Below is a small trained network, with its code and all its weights. Each question gives an input and a class and asks what happens when units are switched off, that is, made to give their printed mean instead of their output.

import numpy as np


def w(rows, s, z=0):
    codes = np.array(rows[::2]) - 128.0
    scale = np.full(codes.shape[1], s)
    scale[-1] = z or s
    return codes * scale


def f(y):
    return y / 2 * (1 + np.tanh(0.7978845608 * (y + 0.044715 * y**3)))


def log_softmax(a):
    a = a - a.max(-1, keepdims=True)
    return a - np.log(np.exp(a).sum(-1, keepdims=True))


def net(x, mask):
    res = np.array(x, float).reshape(1, 3) / 4 @ E
    y = f(res @ A[0][:, :-1].T + A[0][:, -1])
    res = res + np.where(mask, y, B[0][:, -1]) @ B[0][:, :-1]
    return log_softmax(res[-1] @ U[:, :-1].T + U[:, -1])


A, B = {}, {}
E = w([
[245,115,121],'x0',
[142,241,182],'x1',
[143,158,6],'x2',
],0.012)
A[0] = w([
[201,96,38,132],'neuron 1',
[85,157,87,65],'neuron 2',
[103,63,179,205],'neuron 3',
[95,145,76,131],'neuron 4',
[174,93,192,254],'neuron 5',
[84,22,136,148],'neuron 6',
[38,168,175,253],'neuron 7',
[252,194,136,196],'neuron 8',
[97,125,59,235],'neuron 9',
[125,10,120,189],'neuron 10',
],0.014,0.0059)
B[0] = w([
[77,93,56,200],'neuron 1',
[140,99,173,154],'neuron 2',
[211,87,133,203],'neuron 3',
[90,79,172,165],'neuron 4',
[223,116,156,209],'neuron 5',
[213,84,99,209],'neuron 6',
[145,5,132,250],'neuron 7',
[172,185,67,221],'neuron 8',
[109,38,131,199],'neuron 9',
[198,150,82,216],'neuron 10',
],0.014,0.015)
U = w([
[192,130,99,192],'0',
[109,145,79,140],'1',
[131,166,120,19],'2',
[101,113,129,133],'3',
[99,107,144,90],'4',
[170,123,171,2],'5',
[152,249,146,216],'6',
[81,197,137,22],'7',
],0.021,0.0065)

Each question gives the input, the list of numbers given to net, and the class t.
The units are the neurons (one row each of A and B). Each row of codes is followed by its name. A weight is (code - 128) times the scale printed after its matrix; where a second scale follows, it is the last column's (A, B and U).
mask holds one flag per neuron, in row order. A switched-off neuron (its flag False) gives its mean, the last column of its row in B, instead of its output. The means were averaged over made-up inputs and are rounded, as every weight is.
A unit's drop is (log p(t) with every unit on - log p(t) with that unit switched off) / (log p(t) with every unit on - log p(t) with every unit switched off).
The circuit of an input: a set's keep is (log p(t) with only the set's units on - log p(t) with every unit switched off) / (log p(t) with every unit on - log p(t) with every unit switched off). Starting from all 10 units, units are removed one at a time, each time the one whose removal leaves the highest keep (on an exact tie, the one counted first), for as long as the keep stays at least 0.8.
units of the circuit, in order: the units of the circuit, biggest drop first
most important unit: the unit with the biggest drop
top k neurons: the k neurons with the biggest drops, biggest first
drop when u is switched off: that unit's drop, to one decimal
input [5,-5,6], class 1: most important unit => neuron 1
input [0,2,-5], class 5: units of the circuit, in order => [neuron 10; neuron 8]
input [-1,-5,7], class 1: units of the circuit, in order => [neuron 1; neuron 5]
input [7,4,-6], class 6: units of the circuit, in order => [neuron 7; neuron 6; neuron 9]
input [-3,7,-4], class 5: units of the circuit, in order => [neuron 10; neuron 1]
input [4,7,7], class 6: units of the circuit, in order => [neuron 7; neuron 8; neuron 6]
input [-3,8,-2], class 5: units of the circuit, in order => [neuron 10; neuron 1]
input [-2,-2,2], class 4: units of the circuit, in order => [neuron 8; neuron 5; neuron 3]
input [-6,3,-3], class 5: top 4 neurons => [neuron 1; neuron 9; neuron 3; neuron 4]
input [0,4,-7], class 5: top 3 neurons => [neuron 10; neuron 6; neuron 1]
input [1,1,-7], class 5: top 4 neurons => [neuron 8; neuron 10; neuron 1; neuron 6]
input [-6,7,-5], class 5: top 2 neurons => [neuron 1; neuron 9]
input [-3,-5,7], class 3: top 3 neurons => [neuron 9; neuron 4; neuron 8]
input [-1,2,-7], class 5: most important unit => neuron 8
input [-4,2,-6], class 5: top 2 neurons => [neuron 8; neuron 10]
input [5,2,5], class 1: drop when neuron 5 is switched off => 0.1
input [6,6,0], class 6: drop when neuron 7 is switched off => 0.2
input [-8,7,0], class 3: drop when neuron 7 is switched off => -0.2
input [5,-4,7], class 1: drop when neuron 1 is switched off => 0.3
input [7,4,-3], class 6: top neuron => [neuron 7]
